Here is a tiny trained network, its code and every weight. The questions are about switching its units off for an input and a class, where a switched-off unit gives its printed mean instead of its output.

import numpy as np


def w(rows, s, z=0):
    codes = np.array(rows[::2]) - 128.0
    scale = np.full(codes.shape[1], s)
    scale[-1] = z or s
    return codes * scale


def norm(h):
    return h / np.sqrt((h * h).mean(-1, keepdims=True) + 1e-5)


def f(y):
    return y / 2 * (1 + np.tanh(0.7978845608 * (y + 0.044715 * y**3)))


def log_softmax(a):
    a = a - a.max(-1, keepdims=True)
    return a - np.log(np.exp(a).sum(-1, keepdims=True))


def net(x, mask):
    res = np.array(x, float).reshape(1, 6) / 4 @ E
    u = 0
    for l in range(4):
        y = f(norm(res) @ A[l][:, :-1].T + A[l][:, -1])
        res = res + np.where(mask[u : u + 6], y, B[l][:, -1]) @ B[l][:, :-1]
        u += 6
    return log_softmax(norm(res)[-1] @ U[:, :-1].T + U[:, -1])


A, B = {}, {}
E = w([
[89,120,140],'x0',
[161,136,117],'x1',
[128,128,129],'x2',
[182,103,213],'x3',
[132,255,141],'x4',
[118,127,131],'x5',
],0.008)
A[0] = w([
[184,73,249,38],'L0N1',
[118,68,164,120],'L0N2',
[121,83,130,18],'L0N3',
[170,121,82,4],'L0N4',
[139,160,38,80],'L0N5',
[159,88,107,14],'L0N6',
],0.011,0.0023)
B[0] = w([
[2,121,205,255],'L0N1',
[220,184,121,180],'L0N2',
[199,116,40,132],'L0N3',
[139,138,122,120],'L0N4',
[53,117,119,200],'L0N5',
[155,100,102,132],'L0N6',
],0.0068,0.0039)
A[1] = w([
[155,125,129,7],'L1N1',
[174,90,137,86],'L1N2',
[144,38,140,202],'L1N3',
[120,66,141,46],'L1N4',
[89,61,129,98],'L1N5',
[8,130,201,61],'L1N6',
],0.013,0.0021)
B[1] = w([
[73,199,192,110],'L1N1',
[145,189,89,134],'L1N2',
[255,28,164,196],'L1N3',
[195,243,109,151],'L1N4',
[205,58,45,176],'L1N5',
[233,154,97,253],'L1N6',
],0.0059,0.0067)
A[2] = w([
[186,39,120,95],'L2N1',
[44,76,73,139],'L2N2',
[186,214,102,254],'L2N3',
[123,128,97,58],'L2N4',
[65,254,170,176],'L2N5',
[217,128,219,61],'L2N6',
],0.0062,0.0035)
B[2] = w([
[221,143,178,170],'L2N1',
[54,90,173,142],'L2N2',
[141,44,67,252],'L2N3',
[123,144,168,111],'L2N4',
[255,100,110,227],'L2N5',
[25,143,128,169],'L2N6',
],0.0096,0.0046)
A[3] = w([
[89,143,174,173],'L3N1',
[177,85,196,69],'L3N2',
[171,86,93,128],'L3N3',
[126,90,228,104],'L3N4',
[135,255,102,251],'L3N5',
[23,99,59,203],'L3N6',
],0.014,0.0025)
B[3] = w([
[116,83,116,119],'L3N1',
[104,167,89,218],'L3N2',
[68,214,111,253],'L3N3',
[1,176,111,172],'L3N4',
[151,27,198,175],'L3N5',
[10,151,134,188],'L3N6',
],0.0095,0.0069)
U = w([
[255,86,140,182],'0',
[58,141,199,239],'1',
[162,219,90,3],'2',
],0.012,0.0013)

Each question gives the input, the list of numbers given to net, and the class t.
The units are the neurons (one row each of A and B). Each row of codes is followed by its name. A weight is (code - 128) times the scale printed after its matrix; where a second scale follows, it is the last column's (A, B and U).
mask holds one flag per neuron, layer by layer. A switched-off neuron (its flag False) gives its mean, the last column of its row in B, instead of its output. The means were averaged over made-up inputs and are rounded, as every weight is.
A unit's drop is (log p(t) with every unit on - log p(t) with that unit switched off) / (log p(t) with every unit on - log p(t) with every unit switched off).
The circuit of an input: a set's keep is (log p(t) with only the set's units on - log p(t) with every unit switched off) / (log p(t) with every unit on - log p(t) with every unit switched off). Starting from the 12 units with the biggest drops (on a tie, the unit counted first), units are removed one at a time, each time the one whose removal leaves the highest keep (on an exact tie, the one counted first), for as long as the keep stays at least 0.8.
circuit, biggest first: the units of the circuit, biggest drop first
most important unit: the unit with the biggest drop
k most important neurons: the k neurons with the biggest drops, biggest first
top k neurons in layer l: the k neurons of layer l with the biggest drops, biggest first
drop of u: that unit's drop, to one decimal
input [-5,-6,0,6,-5,4], class 1: circuit, biggest first	L0N1
input [0,0,7,2,5,-1], class 0: 2 most important neurons	L1N3, L3N4
input [-2,2,2,-2,0,7], class 1: 2 most important neurons	L1N3, L2N5
input [-1,1,0,-8,8,-6], class 0: circuit, biggest first	L3N5, L3N3
input [2,7,-4,5,-2,7], class 2: 2 most important neurons	L1N6, L3N2
input [-7,-1,2,4,1,-4], class 1: circuit, biggest first	L2N6, L2N5
input [7,-8,4,-4,-2,-1], class 2: circuit, biggest first	L1N6, L3N3, L3N4
input [-2,-6,-6,3,-5,-7], class 2: circuit, biggest first	L1N4, L3N3
input [-5,-1,6,-5,3,2], class 1: top 2 neurons in layer 3	L3N6, L3N5
input [-5,7,5,1,-4,2], class 2: top 2 neurons in layer 1	L1N6, L1N1
input [-5,5,-8,4,0,6], class 2: 2 most important neurons	L1N6, L3N2
input [0,1,2,6,-5,2], class 1: top 2 neurons in layer 0	L0N1, L0N5
input [-8,4,1,-5,6,3], class 0: top 2 neurons in layer 1	L1N5, L1N3
input [-6,2,-1,0,7,-2], class 0: most important unit	L3N5
input [8,4,-6,-8,7,-4], class 1: top 2 neurons in layer 1	L1N3, L1N4
input [-2,6,-4,3,-4,-5], class 2: top 4 neurons in layer 3	L3N5, L3N2, L3N4, L3N3
input [8,6,-5,3,0,-4], class 2: top 2 neurons in layer 1	L1N6, L1N3
input [2,6,2,6,-5,5], class 1: top 3 neurons in layer 2	L2N5, L2N6, L2N3
input [-8,6,0,1,7,-8], class 0: drop of L3N5	0.3
input [-5,-2,5,1,7,-5], class 0: circuit, biggest first	L3N5
input [-7,1,2,6,-3,7], class 1: drop of L0N1	0.4
input [6,-8,6,-2,-8,-8], class 0: drop of L1N6	0.0
input [3,-2,-1,3,7,3], class 0: drop of L3N5	0.1
